In the rows, zero is written as 128.
Known rows:
[133 126 123 117 127 126 131 124 123 134 109 117 138 156 112 128 120 124
 129 116 136 120 134 125 137 134 125 125 126 129 129 141 119 132 127] -> votro
[ 93 125 134 150 129 145 113 124 107 101 128 152 113  87 135 122 145 117
 122 141 148 161 129 141 140 134 120 130 143 122 123  85 111 125 149] -> muba
[122 134 129 126 139 109 131 124 140 125 124 133 135 153 153 128 130 142
 132 125 137 241 132 134 125 133 116 121 128 124 122 133 111 119  99] -> riskomu
[136 138 133 149 123 119 133 126 123 138 128 120 116 144 125 130 128 133
 126 132 119  85 131 130 128 141 140 128 118 133 135 147 128 136 134] -> goske
[115 115 127 109 130 142 123 135 134 134 159 153 133 110 129 127 114 127
 137 125 121 176 112 131 112  90 117 123 139 124 123 119 160 117 135] -> zisku
[114 114 128 113 129 140 122 140 141 134 163 158 131  98 129 127 111 121
 127 133 110 181 113 132 114  92 108 133 136 123 120 125 172 110 136] -> branim
[132 128 133 149 124 130 129 120 114 163 131 128 129 181 109 131 110 139
 132 117 116 106 121 138 134 136 135 107 125 135 135 161 118 136 154] -> tatrar
[126 120 129 113 131 135 126 137 141 132 153 148 133 110 135 128 115 121
 125 132 111 155 118 130 119 106 107 133 132 124 123 129 164 113 128] -> klastu
[168 129 120 116 156 111 116 113 140 113 126 101 141 111 115 129 118 131
 139 107 134 138  94 103 129 148 145 128 123 141 126 103 148 126 145] -> gaflum
[139 133 141 155 125 115 121 138 136 131 127 134 138 106 146 134 127 111
 109 144 108  98 122 129 133 139 111 150 116 122 121 137 141 108 111] -> detranes
[127 124 135 143 123 134 125 125 119 160 140 138 134 166 111 130 105 133
 131 117 112 130 119 139 131 127 134 110 128 134 130 157 130 130 156] -> kipler
[133 125 132 117 131 126 130 128 128 124 122 128 139 135 142 130 124 132
 130 119 132 124 129 123 121 124 119 128 131 126 127 121 118 127 113] -> tanon
[136 125 129 112 129 124 129 126 127 126 125 122 142 130 137 132 124 132
 130 121 134 131 127 121 123 120 123 127 129 127 128 118 123 126 116] -> kotruk
[156 160 122 143 136 163 127 150 159 108  66 104 104 127 167 141 219 119
 135 100 107 147  86 108 155  86 101  91 165 209 131 194 154 137  85] -> flinu
[ 99 124 112 114 119 128 130 131 132 117 124 131 109 131  85 119 128 101
 131 134 147 133 143 130 144 129 131 135 126 132 124 143 137 136 134] -> bugre
[126 126 131 113 129 119 130 132 125 123 126 128 140 140 149 130 123 130
 128 118 133 157 131 128 120 119 115 127 131 126 128 125 119 122 110] -> groflek
[119 131 110 101 137 135 136 121 127 116 119 117 101 133 119 120 132 123
 123 131 142 133 141 136 134 134 118 123 128 121 134 122 126 139 143] -> plapiplo
[117 134 136 143 126 127 127 123 118 115 131 126 110 110 138 127 140 134
 129 134 138 114 136 131 125 136 137 128 130 127 132 107 111 135 135] -> stiskel
[122 131 134 138 138 147 119 119 108 112 122 136 124 106 152 126 137 131
 120 129 140 138 123 137 132 141 111 123 141 121 130  90 107 125 145] -> drabran
[170 132 128  84  92 116 142 114 114 155  98  76 172 139 118 122 146 142
 111 132 144 142 145 123 142  94 139 113 126 130 137 138 136 125 147] -> nuplin
[ 97 134 139 159 107 110 126 133 124 114 143 139 112 102 116 126 138 128
 145 144 136 109 139 126 121 117 173 135 125 139 127 125 131 138 125] -> mebe

Facts:
baskil ρ zedro; batrem ρ kipler; bebrevo ρ sukleklus; bokas ρ nuklis; bokas ρ zagre
boklun ρ gribur; boklun ρ zagre; branim ρ nedresta; branim ρ nulosar; britrim ρ gibres
britrim ρ rikluza; britrim ρ stukil; britrim ρ miskas; bubrano ρ drenar; bugre ρ stifes
dabol ρ drabran; dagadem ρ nizu; dagadem ρ sukleklus; detranes ρ stukil; detranes ρ pugrebras
disto ρ toskor; dodan ρ nuplin; drabran ρ futrun; drabran ρ soter; drenar ρ stifes
dugral ρ tratu; faske ρ tromil; faske ρ nifadres; feklas ρ drenar; feklas ρ votro
flifi ρ gibres; flopize ρ boklun; flopize ρ lobrer; flopize ρ votro; fluful ρ batrem
gisus ρ boklun; gisus ρ stodron; gisus ρ stifes; gorezir ρ kipler; gorezir ρ togok
gribi ρ migrur; gribi ρ suskis; gribur ρ tatrar; gribur ρ teklel; gritra ρ sukleklus
gustos ρ boklun; gustos ρ goske; gustos ρ puper; kepluskor ρ rikluza; kipler ρ lobrer
klastu ρ mesanok; klifliflu ρ klizu; klizu ρ tatrar; klokim ρ tratu; klokim ρ zedro
kluflin ρ gibres; lisita ρ rikluza; lobrer ρ tatrar; lobrer ρ gribur; lobrer ρ niru
lodrem ρ drenar; mato ρ gribur; mato ρ batrem; mato ρ nadro; mato ρ faske
mebe ρ baskil; mego ρ miskas; migrur ρ stotreskek; mizis ρ drenar; mizis ρ stifes
muba ρ klostis; muba ρ dravar; muba ρ suskis; muba ρ bokas; nadro ρ breplom
nebron ρ tratu; nedresta ρ nadro; nelis ρ rikluza; nitrosto ρ tatrar; nitrosto ρ lodrem
nizu ρ teklel; nulosar ρ mesanok; nulosar ρ lisita; pagri ρ stiskel; pagri ρ lodrem
pefer ρ lobrer; plebri ρ pefer; pleklo ρ novok; pleklo ρ stifes; pleklo ρ baskil
plema ρ pefer; pluvor ρ tonun; pomek ρ skigo; pomek ρ zedro; pugrebras ρ gibres
sadra ρ baskil; skigo ρ stukil; skigo ρ paflok; skigo ρ puper; soklun ρ gribur
soklun ρ soter; soter ρ dravar; stiskel ρ nuklis; stodron ρ bubrano; stodron ρ kepluskor
stotreskek ρ dravar; sukleklus ρ baskil; suskis ρ plapiplo; suskis ρ tratu; tatrar ρ teklel
tibror ρ vastum; tibror ρ triplin; tiflo ρ nedresta; togok ρ mesanok; tonun ρ tratu
tosker ρ saflu; tosker ρ sukleklus; tratu ρ stifes; trebur ρ lodrem; triplin ρ pagri
tromil ρ klostis; trovem ρ boklun; trovem ρ nebron; trovem ρ bokas; trovem ρ nizu
truvos ρ brudo; truvos ρ mego; vadra ρ gibres; vastum ρ bribur; votro ρ nuplin
zader ρ drenar; zader ρ zedro; zagre ρ dragrak; zami ρ niru; zami ρ klokim
zedro ρ zagre; zikogol ρ lodrem; zikogol ρ puper; ziran ρ migrur; ziran ρ feklas
zisku ρ nedresta; zudazer ρ dravar; zudazer ρ bokas; baskil η triplin; batrem η flobu
batrem η redro; batrem η tanon; batrem η saflu; batrem η kotruk; boklun η flobu
boklun η nulosar; breplom η flobu; breplom η moti; breplom η klustem; bresestur η mato
britrolo η flobu; britrolo η bugre; britrolo η fizon; britrolo η zifun; britrolo η plepok
brumu η triplin; brumu η baskil; bubrano η triskis; bubrano η stoskin; bugre η dolo
bugre η triskis; bugre η zagre; dabol η mato; dabol η flobu; daflek η saflu
daflek η triplin; daflek η trugro; daflek η potruzem; daflek η zagre; datur η nuplin
disto η daflek; dolo η zifun; dravar η zifun; dreklo η triskis; dreklo η zagre
drimobil η grevo; drimobil η klustem; dugral η forazik; dugral η triplin; faske η dabol
fizon η flobu; fizon η saflu; fledistos η forazik; fledistos η triskis; flegu η flobu
flegu η sefel; flinu η brodran; gaflum η dabol; grevo η triplin; grezo η trugro
gritra η flobu; gritra η forazik; gritra η triplin; groflek η stuban; gudri η flobu
gudri η saflu; kleki η skigak; klizu η medrelu; klizu η tratu; klustem η triplin
kotruk η gritra; lapul η flobu; lisita η bugre; lisita η pirul; lisita η vaskun
lobrer η flobu; lobrer η saflu; migrur η fetrer; migrur η flobu; migrur η lobrer
migrur η fledistos; migrur η plamen; migrur η sefel; misel η gredor; misel η gudri
misel η pufin; misel η veples; moti η flobu; moti η forazik; nifadres η gudri
novok η forazik; nulosar η flobu; nuplin η niru; pirul η fizon; pirul η saflu
plamen η forazik; plamen η niru; pomek η flobu; pomek η kotruk; potruzem η fizon
redro η kotruk; rekate η gredor; rekate η forazik; remas η dolo; riskomu η klustem
saflu η flobu; sefel η forazik; skame η triskis; skigak η flobu; sokas η dugral
sokas η groflek; sokas η plamen; sokas η triplin; sokas η zagre; stabil η mato
stabil η kotruk; stabil η niru; stifes η mato; stifes η dugral; stifes η moti
stoskin η flobu; stoskin η zifun; stoskin η lobrer; stuban η grevo; stuban η forazik
tanon η flobu; tanon η forazik; tanon η triplin; tidrok η britrolo; tinosko η flobu
tinosko η potruzem; triplin η flobu; triskis η flobu; triskis η triplin; trugro η flobu
vaskun η flobu; veples η dolo; veples η niru; zeklim η medrelu; zeklim η poguk
zetri η flobu; zetri η nizu; zifun η mato; ziskos η moti

Rows:
No name comes twice in this set of rows, the named rows included.
[109 130 123 129 126 122 132 127 123 119 115 126 115 137 124 125 134 122
 128 132 141 132 140 132 136 135 130 128 128 127 130 131 113 134 127] | triplin
[114 137 135 176 115 110 116 128 135 123 132 136 114 102 119 128 146 126
 132 154 123 139 131 129 130 141 158 140 120 133 120 130 137 124 119] | pomek
[146 143 125 133 131 115 138 126 133 142 123 104 105 149 126 129 127 129
 119 139 112  70 138 132 131 147 133 131 110 124 139 156 127 137 133] | puper
[148 134 119 125 142 125 126 132 157 137 138 124 116 114 134 128 123 125
 113 146 101 163 117 133 123 135 103 139 116 114 123 135 169 115 123] | lisita
[115 123 127 132 119 125 121 129 120 116 119 135 142 120 122 127 132 115
 130 127 144 133 134 123 137 128 126 134 135 134 121 118 119 124 117] | tibror
[117 124 137 157 120 134 122 124 112 160 135 144 136 170 101 131 111 129
 135 118 119 116 121 138 137 131 139 111 129 139 128 157 123 132 151] | lobrer
[128 126 127 127 129 122 119 125 136 122 121 126 143 136 136 131 134 134
 134 124 138 203 122 120 125 132 124 129 132 123 117 114 125 119  99] | disto
[ 91 127 136 174 109 127 114 129 112 126 135 155 126 114 105 125 134 114
 134 138 137 129 128 138 143 130 152 129 133 140 120 131 122 126 146] | trovem
[168 141 127 122 143 118 136 132 143 140 128 108 120 133 155 132 119 128
 107 142  93  89 129 130 120 142 102 139 109 113 135 143 143 120 121] | miskas
[122 128 131 124 141 144 124 121 116 113 129 131 112 108 143 124 135 132
 124 133 135 140 125 137 125 131 113 124 137 118 132  92 113 129 148] | tromil
[117 137 127 165 125 123 125 115 127 144 131 128 103 145 109 129 136 143
 136 137 117 134 125 138 128 147 160 116 121 133 131 145 118 138 147] | boklun
[113 120 136 143 121 135 119 135 126 147 150 159 142 127 114 129 110 120
 130 127 114 157 114 134 127 110 125 125 134 133 120 146 150 115 141] | gorezir
[131 140 132 134 134 130 134 120 117 118 128 116  99 124 144 127 135 143
 130 137 130  93 137 134 119 139 141 123 126 122 140 109 111 145 141] | nuklis
[103 131 138 158 128 141 115 121 104 103 129 148 114  91 144 125 144 127
 124 137 141 139 127 142 132 137 131 129 139 122 127  84 105 126 145] | zudazer
[ 98 127 143 171 104 118 118 131 118 132 145 151 130 117 111 129 125 126
 142 134 126 115 127 130 128 117 167 127 128 144 123 136 131 131 134] | dagadem

The same things again, as new rows of numbers:
Known rows:
[125 138 115 124 113 138 113 153 140 136 132 123 130 127 125 124 133 133
 121 156 121 135 141 116 123 128 111 119 109 133 136 113 137 143 132 137
 113] -> bubrano
[129 130 111 142 111 150 127 132 127 126 108 103 141 127 135 138 130 138
 138 148 125 101 128 139 106 108 113 146  93 125 157 107 129 147 125 156
 120] -> misel
[125 127 124 125 125 141 138 137 138 138 110 116 135 136 147 127 117 135
 126 142 132 106 126 135 115 124 119 120 103 121 147 103 117 126 125 162
 119] -> veples
[130 123  93 130 154  97 155 103  80 158 147  30 117 109 117 114 181 123
  83 116  44 129 123 181 132 156 186 142 139 123  66 151 152  88 155 125
 134] -> tibror
[135 135 101 111 168  87 164 137  68 176 146  15 108 112 133 116 197 127
  84 108  38 118 136 194 122 164 200 142 126 127  86 155 172  90 158 136
 149] -> vastum
[141 145 106 101 181  80 165 160  65 190 146   7 104 107 146 121 208 134
  91 105  40 105 145 197 111 176 203 127 117 129 108 154 182  96 153 144
 160] -> bribur
[138 128 148 137 130 134 131 125 126 136 132 120 112 135 118 142 129 125
 125 120 121 122 123 128 128 127 137 136 135 123 118 136 132 127 127 115
 128] -> tatrar
[137 121 146 140 131 134 131 126 125 134 130 131 120 130 122 140 127 123
 130 123 124 121 120 133 128 121 136 147 136 125 116 135 135 127 124 116
 130] -> gribur
[119 152  94 104 132 132 113 171 127 138 131 128 155 150 129 134 136 115
 159 133 151 101 161 117 109 142 129 107 118 124 194 131 119 158 119 146
 135] -> novok
[144 120 156 142 126 125 131 117 125 160 139 141 131 121 114 146 135 120
 130 125 123 116 120 135 135 116 132 144 146 130 125 142 134 136 123 125
 129] -> stotreskek
[138 115 140 159 128 144 129 107 136 119 149  97  96 133 103 145 102 118
 128 139 110 135 103 122 141 116 124 138 144 116  87 134 124 112 128 106
 109] -> plebri
[118 141 117 113 124 126 125 126 136 122 141 135 131 117 134 136 136 127
 135 138 136 138 132 121 135 126 124 108 112 128 137 124 129 134 124 136
 125] -> skigak
[144 120 142 107 186 140 129 124 118 148 131 140 121 130 120  98 134 136
 132 124 133 124 108 147 135 114 123  88 122 140 122 151 107 125 119  97
 154] -> poguk
[125  91 142 135  94  84 119  85 125  71  92 161 154 101 133 103 139 167
  98 126 142 151 130 160 111 124 109 116 153 161 103 130 110 138 154 121
 115] -> flifi
[121 141 120 134 120 134 113 163 141 139 125 113 128 127 132 117 132 136
 117 151 120 131 142 107 125 130 109 139 113 131 133 115 141 145 136 137
 127] -> dreklo
[115 132 108 115 138 134 134 145 141 133 133 112 140 143 137 127 124 130
 140 138 140 117 129 119 121 138 120 117 122 128 156 120 114 132 128 148
 129] -> plamen
[108 131 139 145 153 149 143 125 130  75  97 118  73 140 156 125 126 142
 132  93 143 134 104 115 128 133 123 212 117 117  89 115 137 106 121 102
 153] -> nedresta
[143 132 142 146 121 126 120 140 118 122 119 127 124 129 124 136 134 132
 123 116 123 123 131 135 118 128 137 149 128 132 129 130 136 133 127 120
 126] -> flinu
[ 89 168  97  77 125 121 128 143  96 120 106 172 193 137 148  93 113  93
 136 101 164 115 185 102 134 151 178  54  98  95 179 131 102 137 104 122
 165] -> saflu
[131 119 134 145 118 130 124  98 118 129 134 130 134 133 107 133 119 117
 125 125 117 131 120 132 136 121 136 135 143 120 108 142 120 124 128 109
 122] -> trovem
[112 138 107 107 148 120 128 146 148 137 150 125 132 134 130 125 127 120
 141 132 141 135 133 104 135 146 123 114 138 131 145 135 121 135 129 129
 134] -> klustem

Rows:
No name comes twice in this set of rows, the named rows included.
[121 142 117 121 121 139 124 143 140 135 129 131 129 127 141 122 131 134
 123 146 127 137 137 118 126 128 116 118 104 132 132 109 135 130 129 140
 117] | stoskin
[117 130 121 137 111 138 123 124 139 147 132 110 142 126 115 108 110 125
  97 163 113 150 134 118 136 125 116  98 118 119 107 111 120 127 135 129
 107] | bugre
[115 132 119 116 119 128 139 121 137 132 127 111 135 117 140 137 119 128
 138 145 137 118 128 131 128 117 122 105 105 121 144 118 126 141 124 142
 126] | gudri
[ 99 126 110  83 162 104 157 126 153 145 153 117 134 145 142 126 104 114
 143 131 163 128 123 113 139 150 135  66 145 120 153 137 101 118 124 139
 137] | forazik
[135  99 141 140 105  98 121 105 125  73 104 152 139 107 129 109 125 147
 111 121 130 142 126 150 124 123 115 122 147 148 105 128 117 120 147 126
 121] | britrim
[128 142 118 122 127 161 127 131 146 129 131 154 105 140 143 142 140 126
 145 123 135 137 124 115 128 130 116 162 115 130 134 104 140 110 116 139
 119] | faske
[144 131 163 117 130  98 128 160 122 135 114 143 129 127 141 136 139 144
 129 122 149 115 155 139 101 134 131  94 130 143 162 133 136 150 126 131
 133] | paflok
[132 138 100 138 108 153 108 134 140 151 140 118 146 125 109 146 142 123
 147 159 116 115 123 126 126 110 102 157 112 136 158 120 137 156 124 153
 113] | migrur
[107 159 100 121 149 167 120 175 149 100 117 121  84 139 163 141 146 140
 160 117 150 125 126 100 120 135 101 210  93 130 148 107 154 134 115 129
 149] | breplom
[120 133  99 130 122 141 122 136 133 124 121 107 141 132 135 135 130 133
 151 138 132 103 128 128 113 121 113 146 113 128 164 119 125 148 127 153
 123] | rekate
[216 105 149 141 114  80 117 207 124  66 135 173 140  93 169 114  68 123
 131  99  99  97 134 129 165 138 105  79 170 152 162 126 157  79 149 207
 142] | brudo
[105 137  95 132 105 134 108 101  79  95  99 165 187 145 110  89 120  93
 120  86 127 128 155 118 134 140 176 130 131  98 122 137  94 119 115  94
 143] | tosker
[149 134 166 127 138 123 129 151 124 171 136 136 122 133 123 152 136 125
 138 123 137 106 135 127 117 118 140 114 131 129 152 141 141 144 116 131
 134] | plapiplo
[144 134 167 128 143 131 134 153 128 159 129 138 112 132 134 153 137 128
 141 113 138 112 130 126 122 127 135 141 127 128 149 137 147 137 115 124
 139] | klostis

Now the same things, written a new way:
Known rows:
[102 144 139  74 134 114 169 118 125 102 107 150 157 163 126 126 146 182
 140 112 104 118 133 146 130 110 102] -> tidrok
[ 88 126 138  73  92 114 141 106 139 101  97 172 177 138 135 133 132 185
 134 112 102 104 133 120 129 107  75] -> breplom
[ 89 124 155  73 130 113 158 112 108 100  96 170 184 142 125 123 153 181
 135 113  97 101 140 128 122 112  78] -> vaskun
[ 92 126 189  74 185 108 135 109 101 104 100 177 153 140 128 124 157 182
 145 136  99 119 123 122 109 108 102] -> pomek
[ 90 124 185 127  87 109 167 105 105 101  98 191 174  99 122 134 133 181
 140 112 101 114 125 110 111 111  81] -> triplin
[ 90 133 152  86 163 112 172 109 105 102  92 156 177 181 124 124 148 179
 137 113 101 108 134 145 122 110  99] -> gudri
[168 140 139  76  93 114 168 106 101 100  97 184 147 137 126 149 135 227
 134 113 102 105 123 165 111 105  93] -> novok
[102 128 138  83  96 114 149 104 118  99 120 157 155 165 150 124 132 195
 137 113 119 132 144 161 124 110  77] -> nifadres
[ 90 139 137  77 210 111 146 107 137 100  96 148 152 170 137 123 178 187
 136 109 104 130 127 131 166 109 137] -> redro
[ 93 135 137  76 172 110 147 119 139 103  98 150 154 167 133 123 158 179
 139 111 103 138 126 128 171 108 104] -> stabil
[107 140 142  75 138 110 166 118 122 102  96 154 152 149 126 128 148 181
 138 112 107 113 137 136 135 109 107] -> ziskos
[ 93 140 139  80  90 112 188 105 130 104 107 168 161 103 126 144 160 181
 141 112 106 158 125 116 118 111 123] -> klustem
[147 128 149  73  94 108 151 106 104 102  95 160 155 162 124 147 134 185
 153 112 131  94 123 136 110 109  78] -> bubrano
[ 93 142 138  81 146 113 165 114 121 100 102 151 155 149 125 125 156 180
 138 113 106 117 132 137 127 111 109] -> grezo
[ 95 139 137  85 146 159 151 121 104 101 107 146 155  97 124 124 163 183
 137 115 105  98 127 115 123 126  83] -> fetrer
[ 93 140 144  76 166 120 136 148 102 104 138 149 170  93 127 164 159 183
 160 158 100 102 127 127 121 111 178] -> kluflin
[ 98 141 162  71 193 112 135 143 101 119 136 147 170 100 133 185 155 179
 164 179 105 100 125 113 112 110 190] -> britrim
[124 136 154  98 170 127 139 118 104 118  99 148 152 105 127 126 137 182
 149 134 112 102 125 112 109 135  90] -> tibror
[113 129 139 120  90 138 137 107  97  99 119 164 148  97 124 126 136 236
 140 112 101 120 126 139 105 111  72] -> zedro
[ 93 137 140  80 122 127 139 141 102 102 134 146 170  92 125 167 155 183
 157 146 101 100 124 128 130 110 153] -> mego
[105 128 140 121  99 140 135 121 100  98 107 146 152 105 123 160 130 204
 156 127 106  94 126 114 125 110  78] -> puper

Rows:
No name comes twice in this set of rows, the named rows included.
[ 95 138 136  74 180 110 146 118 137  99  95 151 154 180 137 125 180 185
 141 111 118 117 133 133 138 109 115] | veples
[ 97 128 138  92 132 110 138 104 144  99  91 146 154 192 125 125 143 183
 148 112 113  97 124 112 174 109  95] | nuplin
[ 88 127 140  72  90 112 176 108 118 100  93 187 195 113 125 124 183 180
 137 112 108  99 137 112 106 125  77] | triskis
[ 91 127 169  71 136 128 133 107 142 143 161 148 153 105 165 147 128 186
 135 145 105  99 130 107 112 112  67] | mato
[ 89 128 137  75  95 160 136 111 105  99 127 148 186  97 127 177 137 208
 136 117 107 100 126 122 143 108  80] | mesanok
[ 90 128 174  97 114 111 158 104 100 100  94 189 154 165 123 125 159 200
 135 114  96 133 126 167 107 109  72] | saflu
[146 126 136 147  87 109 151 117 105  98 149 166 153 172 134 125 128 185
 138 108 120 159 179 192 140 112  71] | dravar
[124 132 160  75  96 114 138 113 102 118  95 145 161  94 126 168 138 198
 146 139 105  92 123 112 118 110  91] | stodron
[123 127 139  78 117 113 175 107 113 102  93 180 154 136 125 126 135 183
 133 115  93 102 161 140 131 110 117] | moti
[ 91 125 157  98 136 142 145 120 102 102  98 151 186 101 124 123 163 182
 135 114  99 100 138 114 116 130  74] | flobu

